Here is a tiny trained network, its code and every weight. The questions are about switching its units off for an input and a class, where a switched-off unit gives its printed mean instead of its output.

import numpy as np


def w(rows, s, z=0):
    codes = np.array(rows[::2]) - 128.0
    scale = np.full(codes.shape[1], s)
    scale[-1] = z or s
    return codes * scale


def f(y):
    return y / 2 * (1 + np.tanh(0.7978845608 * (y + 0.044715 * y**3)))


def log_softmax(a):
    a = a - a.max(-1, keepdims=True)
    return a - np.log(np.exp(a).sum(-1, keepdims=True))


def net(x, mask):
    res = np.array(x, float).reshape(1, 7) / 4 @ E
    y = f(res @ A[0][:, :-1].T + A[0][:, -1])
    res = res + np.where(mask, y, B[0][:, -1]) @ B[0][:, :-1]
    return log_softmax(res[-1] @ U[:, :-1].T + U[:, -1])


A, B = {}, {}
E = w([
[128,130,131,124,127,128],'x0',
[71,232,117,241,27,110],'x1',
[199,251,84,2,94,147],'x2',
[147,31,45,107,13,205],'x3',
[130,127,127,130,127,126],'x4',
[203,115,15,159,142,23],'x5',
[122,172,25,196,221,252],'x6',
],0.0031)
A[0] = w([
[77,148,254,100,116,248,119],'n0',
[110,204,134,220,36,121,102],'n1',
[129,188,176,141,207,78,106],'n2',
[122,120,131,137,131,126,221],'n3',
[148,41,56,118,13,196,116],'n4',
[127,130,126,126,129,126,47],'n5',
[104,196,129,204,48,118,108],'n6',
[117,154,70,160,188,198,106],'n7',
[95,43,156,215,149,111,116],'n8',
[147,205,95,50,108,132,107],'n9',
[151,49,136,34,226,147,116],'n10',
[120,157,69,165,192,205,115],'n11',
[171,113,19,160,153,12,109],'n12',
[121,157,71,166,191,205,115],'n13',
[128,186,175,141,203,81,101],'n14',
[127,124,136,139,131,128,251],'n15',
[104,80,144,174,140,117,106],'n16',
[115,99,142,157,132,122,79],'n17',
[133,127,136,135,130,134,254],'n18',
[121,106,185,85,64,42,103],'n19',
[148,214,94,41,103,132,117],'n20',
[129,130,133,129,128,125,48],'n21',
[95,49,154,208,148,111,117],'n22',
[126,106,187,88,65,46,100],'n23',
[141,177,104,78,116,130,95],'n24',
[129,186,175,141,203,81,102],'n25',
],0.0086,0.0051)
B[0] = w([
[150,116,2,96,61,130,226],'n0',
[128,57,122,86,211,105,180],'n1',
[58,134,143,87,119,157,166],'n2',
[141,168,132,117,138,103,213],'n3',
[9,162,166,66,128,167,218],'n4',
[121,99,125,134,121,150,91],'n5',
[132,74,124,92,194,107,171],'n6',
[145,95,178,122,77,109,164],'n7',
[189,152,144,115,143,202,177],'n8',
[176,142,146,136,147,192,171],'n9',
[130,52,122,81,227,97,203],'n10',
[150,97,186,116,72,101,176],'n11',
[136,110,13,100,60,145,185],'n12',
[149,98,184,117,73,102,175],'n13',
[61,129,142,92,119,159,160],'n14',
[150,209,136,103,144,69,249],'n15',
[155,132,135,124,135,170,134],'n16',
[139,112,131,131,128,166,109],'n17',
[142,185,133,115,142,84,253],'n18',
[158,93,191,114,61,106,174],'n19',
[188,152,147,133,151,196,189],'n20',
[119,93,126,135,119,153,91],'n21',
[183,150,142,114,143,194,171],'n22',
[155,91,189,117,63,109,170],'n23',
[152,127,139,138,138,172,134],'n24',
[60,130,143,92,119,158,160],'n25',
],0.031,0.0038)
U = w([
[146,74,201,140,58,99,79],'0',
[2,143,150,108,130,179,87],'1',
[127,50,113,121,223,102,88],'2',
[136,172,128,122,139,101,252],'3',
[178,153,137,153,150,217,78],'4',
[125,113,32,130,74,124,74],'5',
[127,167,135,129,141,93,224],'6',
[88,133,120,234,150,110,94],'7',
],0.0088,0.0035)

Each question gives the input, the list of numbers given to net, and the class t.
The units are the neurons (one row each of A and B). Each row of codes is followed by its name. A weight is (code - 128) times the scale printed after its matrix; where a second scale follows, it is the last column's (A, B and U).
mask holds one flag per neuron, in row order. A switched-off neuron (its flag False) gives its mean, the last column of its row in B, instead of its output. The means were averaged over made-up inputs and are rounded, as every weight is.
A unit's drop is (log p(t) with every unit on - log p(t) with that unit switched off) / (log p(t) with every unit on - log p(t) with every unit switched off).
The circuit of an input: a set's keep is (log p(t) with only the set's units on - log p(t) with every unit switched off) / (log p(t) with every unit on - log p(t) with every unit switched off). Starting from the 12 units with the biggest drops (on a tie, the unit counted first), units are removed one at a time, each time the one whose removal leaves the highest keep (on an exact tie, the one counted first), for as long as the keep stays at least 0.8.
units of the circuit, in order: the units of the circuit, biggest drop first
most important unit: the unit with the biggest drop
k most important neurons: the k neurons with the biggest drops, biggest first
drop when u is switched off: that unit's drop, to one decimal
input [3,7,-8,-6,7,7,-1], class 4: most important unit : n8
input [-2,-4,6,2,-2,2,1], class 4: units of the circuit, in order : [n20, n9]
input [6,7,-2,-6,4,1,-2], class 2: 3 most important neurons : [n1, n6, n4]
input [5,-6,0,3,-4,6,-7], class 0: 3 most important neurons : [n19, n23, n0]
input [3,0,-5,5,-1,-2,5], class 0: 4 most important neurons : [n11, n13, n7, n20]
input [4,5,0,-1,0,-7,5], class 5: 2 most important neurons : [n0, n10]
input [-2,8,-4,-7,-5,7,2], class 2: 4 most important neurons : [n1, n6, n4, n0]
input [5,1,6,1,6,-6,-7], class 0: 3 most important neurons : [n19, n23, n12]
input [4,0,-7,2,0,-7,-4], class 4: 3 most important neurons : [n8, n22, n12]
input [4,-7,-7,7,8,7,8], class 0: 4 most important neurons : [n11, n13, n7, n0]
input [5,2,8,5,-2,5,-6], class 4: 2 most important neurons : [n20, n9]
input [3,8,1,-3,0,-8,-6], class 2: 2 most important neurons : [n1, n6]
input [1,4,8,-7,-5,4,-6], class 4: 4 most important neurons : [n20, n9, n4, n24]
input [-8,8,-2,-6,-6,0,7], class 2: units of the circuit, in order : [n1]
input [-4,4,-7,-5,2,3,-4], class 4: units of the circuit, in order : [n8, n22]
input [5,4,8,2,6,3,-1], class 4: drop when n20 is switched off : 0.3
input [7,-1,8,5,4,0,4], class 4: drop when n9 is switched off : 0.3
input [-1,0,0,-6,-8,8,2], class 5: drop when n4 is switched off : 0.4
